Below is a small trained network, with its code and all its weights. Each question gives an input and a class and asks what happens when units are switched off, that is, made to give their printed mean instead of their output.

import numpy as np


def w(rows, s, z=0):
    codes = np.array(rows[::2]) - 128.0
    scale = np.full(codes.shape[1], s)
    scale[-1] = z or s
    return codes * scale


def norm(h):
    return h / np.sqrt((h * h).mean(-1, keepdims=True) + 1e-5)


def f(y):
    return y / 2 * (1 + np.tanh(0.7978845608 * (y + 0.044715 * y**3)))


def log_softmax(a):
    a = a - a.max(-1, keepdims=True)
    return a - np.log(np.exp(a).sum(-1, keepdims=True))


def net(x, mask):
    res = np.array(x, float).reshape(1, 5) / 4 @ E
    u = 0
    for l in range(2):
        y = f(norm(res) @ A[l][:, :-1].T + A[l][:, -1])
        res = res + np.where(mask[u : u + 9], y, B[l][:, -1]) @ B[l][:, :-1]
        u += 9
    return log_softmax(norm(res)[-1] @ U[:, :-1].T + U[:, -1])


A, B = {}, {}
E = w([
[72,135,61,92],'x0',
[145,66,132,38],'x1',
[66,62,202,143],'x2',
[101,255,148,184],'x3',
[167,118,5,164],'x4',
],0.0082)
A[0] = w([
[169,119,142,168,252],'0.n0',
[208,190,122,101,198],'0.n1',
[172,113,129,94,146],'0.n2',
[176,201,146,107,164],'0.n3',
[84,133,182,96,192],'0.n4',
[147,196,130,119,86],'0.n5',
[155,87,70,131,184],'0.n6',
[76,76,184,11,128],'0.n7',
[115,156,83,107,89],'0.n8',
],0.013,0.0029)
B[0] = w([
[158,106,82,147,170],'0.n0',
[142,95,124,63,186],'0.n1',
[205,109,147,186,155],'0.n2',
[143,88,114,40,174],'0.n3',
[2,68,106,255,196],'0.n4',
[152,158,86,67,156],'0.n5',
[65,213,83,92,182],'0.n6',
[103,109,79,206,255],'0.n7',
[72,151,143,218,146],'0.n8',
],0.0069,0.0076)
A[1] = w([
[98,39,69,116,66],'1.n0',
[72,74,2,56,250],'1.n1',
[58,30,89,129,218],'1.n2',
[219,199,112,182,108],'1.n3',
[44,105,165,147,66],'1.n4',
[118,203,155,2,76],'1.n5',
[196,150,76,199,141],'1.n6',
[81,6,130,120,198],'1.n7',
[132,174,201,168,221],'1.n8',
],0.0087,0.0022)
B[1] = w([
[163,237,84,45,181],'1.n0',
[129,183,19,253,255],'1.n1',
[105,218,70,137,233],'1.n2',
[43,97,185,114,149],'1.n3',
[124,65,135,189,173],'1.n4',
[76,176,199,41,155],'1.n5',
[56,48,166,185,160],'1.n6',
[129,189,128,189,216],'1.n7',
[89,71,158,68,148],'1.n8',
],0.0065,0.0073)
U = w([
[114,112,33,191,213],'0',
[131,175,217,10,99],'1',
[78,35,228,219,177],'2',
[194,29,163,74,2],'3',
],0.013,0.0049)

Each question gives the input, the list of numbers given to net, and the class t.
The units are the neurons (one row each of A and B). Each row of codes is followed by its name. A weight is (code - 128) times the scale printed after its matrix; where a second scale follows, it is the last column's (A, B and U).
mask holds one flag per neuron, layer by layer. A switched-off neuron (its flag False) gives its mean, the last column of its row in B, instead of its output. The means were averaged over made-up inputs and are rounded, as every weight is.
A unit's drop is (log p(t) with every unit on - log p(t) with that unit switched off) / (log p(t) with every unit on - log p(t) with every unit switched off).
The circuit of an input: a set's keep is (log p(t) with only the set's units on - log p(t) with every unit switched off) / (log p(t) with every unit on - log p(t) with every unit switched off). Starting from the 12 units with the biggest drops (on a tie, the unit counted first), units are removed one at a time, each time the one whose removal leaves the highest keep (on an exact tie, the one counted first), for as long as the keep stays at least 0.8.
circuit, biggest first: the units of the circuit, biggest drop first
most important unit: the unit with the biggest drop
k most important neurons: the k neurons with the biggest drops, biggest first
k most important neurons of layer l: the k neurons of layer l with the biggest drops, biggest first
drop when u is switched off: that unit's drop, to one decimal
input [-7,3,-2,-4,0], class 3: circuit, biggest first : 0.n4; 1.n1
input [-6,-7,-1,3,6], class 2: circuit, biggest first : 1.n6; 1.n3; 1.n1; 1.n2
input [1,6,8,-1,-5], class 0: most important unit : 0.n7
input [3,-3,-6,2,-2], class 1: 3 most important neurons : 0.n7; 0.n4; 1.n5
input [-6,1,-2,-3,-1], class 3: circuit, biggest first : 1.n1; 0.n4
input [-5,5,0,6,4], class 1: 3 most important neurons : 0.n4; 0.n7; 1.n5
input [0,3,-4,0,-1], class 1: 3 most important neurons of layer 0 : 0.n4; 0.n1; 0.n7
input [4,-4,-6,3,-4], class 1: 3 most important neurons : 0.n7; 1.n5; 0.n4
input [-2,-5,-2,6,-1], class 1: 4 most important neurons of layer 0 : 0.n7; 0.n4; 0.n3; 0.n5
input [-3,-3,-4,0,-4], class 1: 2 most important neurons : 0.n7; 1.n5
input [-5,2,-5,-7,-7], class 0: drop when 0.n7 is switched off : 1.8
input [6,2,-6,1,-2], class 1: drop when 1.n1 is switched off : -0.4
input [-7,2,-5,3,-4], class 1: drop when 1.n5 is switched off : 0.1
